Below are the code and all the weights of a small trained network. Each question names an input and a class and asks about switching units off, where a switched-off unit gives its printed mean instead of its output.

import numpy as np


def w(rows, s, z=0):
    codes = np.array(rows[::2]) - 128.0
    scale = np.full(codes.shape[1], s)
    scale[-1] = z or s
    return codes * scale


def f(y):
    return np.maximum(y, 0)


def log_softmax(a):
    a = a - a.max(-1, keepdims=True)
    return a - np.log(np.exp(a).sum(-1, keepdims=True))


def net(x, mask):
    res = np.array(x, float).reshape(1, 3) / 4 @ E
    y = f(res @ A[0][:, :-1].T + A[0][:, -1])
    res = res + np.where(mask, y, B[0][:, -1]) @ B[0][:, :-1]
    return log_softmax(res[-1] @ U[:, :-1].T + U[:, -1])


A, B = {}, {}
E = w([
[5,120,180,114,55,165,104,82,116,96,209,166],'x0',
[194,203,227,181,158,149,122,122,192,38,92,182],'x1',
[122,95,112,135,113,202,48,45,240,141,110,8],'x2',
],0.012)
A[0] = w([
[70,149,187,83,40,161,111,60,122,92,238,184,107],'n0',
[215,131,68,163,242,56,155,146,123,159,53,39,124],'n1',
[124,51,83,103,115,72,125,138,103,189,159,86,84],'n2',
[118,116,133,119,138,130,124,151,123,173,149,117,181],'n3',
[43,88,164,108,128,183,83,110,91,60,224,138,58],'n4',
[80,129,90,97,95,115,149,134,112,156,131,108,148],'n5',
[173,124,226,183,183,143,123,83,219,45,116,129,118],'n6',
[155,137,152,151,156,78,159,175,71,126,146,155,161],'n7',
[172,201,242,133,159,124,131,167,136,60,111,204,83],'n8',
[103,96,73,42,99,102,149,147,105,189,143,117,100],'n9',
[109,145,123,80,157,1,233,166,18,120,138,242,98],'n10',
[131,91,106,115,139,217,61,55,234,155,88,13,114],'n11',
[219,129,101,65,198,89,133,144,146,170,38,125,53],'n12',
[102,42,83,91,120,83,132,159,88,235,168,65,101],'n13',
[111,114,125,133,136,137,139,154,128,152,136,115,251],'n14',
[120,110,122,113,158,131,114,115,144,155,122,167,114],'n15',
],0.0098,0.018)
B[0] = w([
[184,182,114,165,128,109,146,94,164,162,170,186,218],'n0',
[154,201,148,139,106,131,134,75,168,161,176,189,217],'n1',
[146,122,89,130,180,134,127,139,155,86,109,109,186],'n2',
[137,124,133,110,83,164,132,139,131,126,115,127,180],'n3',
[173,152,99,125,162,99,100,90,158,130,155,183,184],'n4',
[162,132,113,114,116,157,139,161,140,117,130,118,186],'n5',
[135,99,82,142,140,136,155,178,166,79,84,74,195],'n6',
[93,114,136,81,94,135,100,145,117,170,135,119,198],'n7',
[156,123,73,117,151,130,126,175,138,92,94,80,189],'n8',
[165,123,114,151,188,94,128,180,146,77,109,120,193],'n9',
[60,117,127,77,156,102,73,147,70,137,159,119,252],'n10',
[37,120,131,68,154,83,39,147,64,147,168,118,249],'n11',
[153,211,99,155,157,108,134,104,157,125,168,190,173],'n12',
[152,109,80,167,177,124,140,151,163,59,58,114,222],'n13',
[127,94,202,154,9,200,184,121,145,186,94,80,230],'n14',
[147,125,118,134,135,109,128,145,107,147,132,124,128],'n15',
],0.015,0.023)
U = w([
[24,121,115,73,132,105,73,143,80,142,161,113,84],'0',
[164,119,95,123,144,123,133,168,148,55,69,83,116],'1',
[168,168,114,127,116,115,126,77,151,154,174,221,114],'2',
[104,92,164,116,8,197,156,117,129,183,92,64,249],'3',
[131,112,138,142,135,118,151,102,102,95,124,140,113],'4',
[146,87,150,163,137,119,147,99,95,143,103,122,111],'5',
[110,110,145,156,145,101,173,117,123,144,134,112,113],'6',
],0.017,0.019)

Each question gives the input, the list of numbers given to net, and the class t.
The units are the neurons (one row each of A and B). Each row of codes is followed by its name. A weight is (code - 128) times the scale printed after its matrix; where a second scale follows, it is the last column's (A, B and U).
mask holds one flag per neuron, in row order. A switched-off neuron (its flag False) gives its mean, the last column of its row in B, instead of its output. The means were averaged over made-up inputs and are rounded, as every weight is.
A unit's drop is (log p(t) with every unit on - log p(t) with that unit switched off) / (log p(t) with every unit on - log p(t) with every unit switched off).
The circuit of an input: a set's keep is (log p(t) with only the set's units on - log p(t) with every unit switched off) / (log p(t) with every unit on - log p(t) with every unit switched off). Starting from the 12 units with the biggest drops (on a tie, the unit counted first), units are removed one at a time, each time the one whose removal leaves the highest keep (on an exact tie, the one counted first), for as long as the keep stays at least 0.8.
units of the circuit, in order: the units of the circuit, biggest drop first
most important unit: the unit with the biggest drop
top k neurons: the k neurons with the biggest drops, biggest first
drop when u is switched off: that unit's drop, to one decimal
input [-4,-1,6], class 0: units of the circuit, in order	(n11)
input [-1,6,6], class 0: top 2 neurons	(n11; n13)
input [5,4,2], class 2: top 2 neurons	(n0; n13)
input [-8,1,7], class 2: top 3 neurons	(n1; n12; n10)
input [4,-2,2], class 2: top 2 neurons	(n0; n4)
input [-6,-1,-6], class 0: top 2 neurons	(n10; n0)
input [-1,7,-7], class 0: top 3 neurons	(n10; n7; n13)
input [-4,2,1], class 2: top 2 neurons	(n1; n12)
input [-8,-1,-7], class 2: top 3 neurons	(n1; n12; n11)
input [2,3,2], class 3: top 4 neurons	(n13; n9; n10; n2)
input [-2,3,4], class 0: top 3 neurons	(n11; n14; n13)
input [7,6,-5], class 2: top 4 neurons	(n0; n11; n13; n4)
input [-6,2,7], class 0: drop when n11 is switched off	2.8
input [-7,0,8], class 0: most important unit	n11
input [-1,0,-2], class 3: drop when n11 is switched off	0.5
input [7,-5,6], class 2: drop when n4 is switched off	0.8
